[[139 140 131 139 125 132 139 120 134 130 125 136 131]
 [127 135 135 134 123 131 133 130 113 133 140 128 134]
 [128 124 121 133 124 139 129 120 142 124 129 134 136]
 [131 137 139 130 118 113 122 129 143 102 121 116 129]
 [120 136 134 126 126 124 132 131 126 130 118 121 124]]
|
[[139 140 131 139 125 132 139 120 134 130 125 136 131]
 [131 137 139 130 118 113 122 129 143 102 121 116 129]
 [120 136 134 126 126 124 132 131 126 130 118 121 124]
 [127 135 135 134 123 131 133 130 113 133 140 128 134]
 [128 124 121 133 124 139 129 120 142 124 129 134 136]]

[[143 124 146 123 121 106 148 116 136 122 127]
 [120 130 119 130 132 139 117 135 124 132 128]
 [132 126 136 124 126 117 135 126 131 129 128]
 [127 128 129 127 128 126 127 130 128 130 128]]
|
[[120 130 119 130 132 139 117 135 124 132 128]
 [127 128 129 127 128 126 127 130 128 130 128]
 [132 126 136 124 126 117 135 126 131 129 128]
 [143 124 146 123 121 106 148 116 136 122 127]]

[[140 113 119 140 114 127 132 113 131]
 [127 116 104 140 109 145 110 123 147]]
|
[[127 116 104 140 109 145 110 123 147]
 [140 113 119 140 114 127 132 113 131]]

[[119 125 151 133 132 138 133 123 142 112]
 [136 121 123 127 127 127 125 115 129 130]
 [113 124 135 138 134 129 132 114 130 133]
 [142 122 118 119 118 122 129 121 122 128]]
|
[[119 125 151 133 132 138 133 123 142 112]
 [113 124 135 138 134 129 132 114 130 133]
 [142 122 118 119 118 122 129 121 122 128]
 [136 121 123 127 127 127 125 115 129 130]]

[[127 100 152 129 107 100]
 [152 129 107 145 132 136]]
|
[[152 129 107 145 132 136]
 [127 100 152 129 107 100]]

[[122 132 127 122 120 128]
 [124 129 127 127 125 124]
 [122 104 132 138 139 138]
 [137 122 119 123 137 123]
 [129 127 121 136 131 125]
 [128 138 122 130 115 131]
 [119 116 130 122 146 126]]
|
[[128 138 122 130 115 131]
 [122 132 127 122 120 128]
 [124 129 127 127 125 124]
 [129 127 121 136 131 125]
 [137 122 119 123 137 123]
 [119 116 130 122 146 126]
 [122 104 132 138 139 138]]
---
[[127 133 127 121 113 134]
 [140 117 110 135 137 126]
 [141 116 106 133 133 127]
 [137 124 107 122 111 135]
 [120 134 142 127 130 127]]
|
[[120 134 142 127 130 127]
 [137 124 107 122 111 135]
 [141 116 106 133 133 127]
 [140 117 110 135 137 126]
 [127 133 127 121 113 134]]

[[135 119 130 118]
 [134 121 129 123]
 [126 127 127 126]
 [130 121 127 122]
 [130 123 128 123]
 [110 139 121 139]
 [155 112 139 111]
 [150 114 137 113]
 [126 126 126 126]]
|
[[126 126 126 126]
 [150 114 137 113]
 [155 112 139 111]
 [110 139 121 139]
 [130 123 128 123]
 [130 121 127 122]
 [126 127 127 126]
 [134 121 129 123]
 [135 119 130 118]]

[[133 148 108 122 117 132]
 [133 137 125 122 128 124]
 [125 111 143 133 136 130]
 [141 132 132 120 131 128]
 [136 141 123 119 123 130]
 [125 114 142 130 136 127]
 [127 118 133 131 130 136]
 [125 101 158 133 143 134]]
|
[[125 101 158 133 143 134]
 [127 118 133 131 130 136]
 [125 114 142 130 136 127]
 [136 141 123 119 123 130]
 [141 132 132 120 131 128]
 [125 111 143 133 136 130]
 [133 137 125 122 128 124]
 [133 148 108 122 117 132]]

[[124 133 134 123 133]
 [125 109 108 126 109]
 [129 136 137 129 135]
 [126 147 147 123 147]
 [119 119 118 117 119]
 [136 114 115 140 115]
 [120 109 106 118 110]
 [130 141 144 131 140]]
|
[[130 141 144 131 140]
 [120 109 106 118 110]
 [136 114 115 140 115]
 [119 119 118 117 119]
 [126 147 147 123 147]
 [129 136 137 129 135]
 [125 109 108 126 109]
 [124 133 134 123 133]]

[[125 143 133 124 145 131]
 [101 106 134 105 122 151]]
|
[[101 106 134 105 122 151]
 [125 143 133 124 145 131]]

[[114 129 127 127 129 126 127 115 129 113]
 [126 127 126 128 128 121 127 127 126 126]
 [101 126 127 126 127 114 126 104 126 100]
 [133 130 131 127 129 133 129 131 131 134]
 [103 126 127 123 126 108 127 105 125 103]
 [130 129 127 133 129 145 129 131 129 129]]
|
[[130 129 127 133 129 145 129 131 129 129]
 [103 126 127 123 126 108 127 105 125 103]
 [133 130 131 127 129 133 129 131 131 134]
 [101 126 127 126 127 114 126 104 126 100]
 [126 127 126 128 128 121 127 127 126 126]
 [114 129 127 127 129 126 127 115 129 113]]

[[133 137 126]
 [131 122 145]
 [149 133 143]
 [100 127 114]]
|
[[100 127 114]
 [149 133 143]
 [131 122 145]
 [133 137 126]]
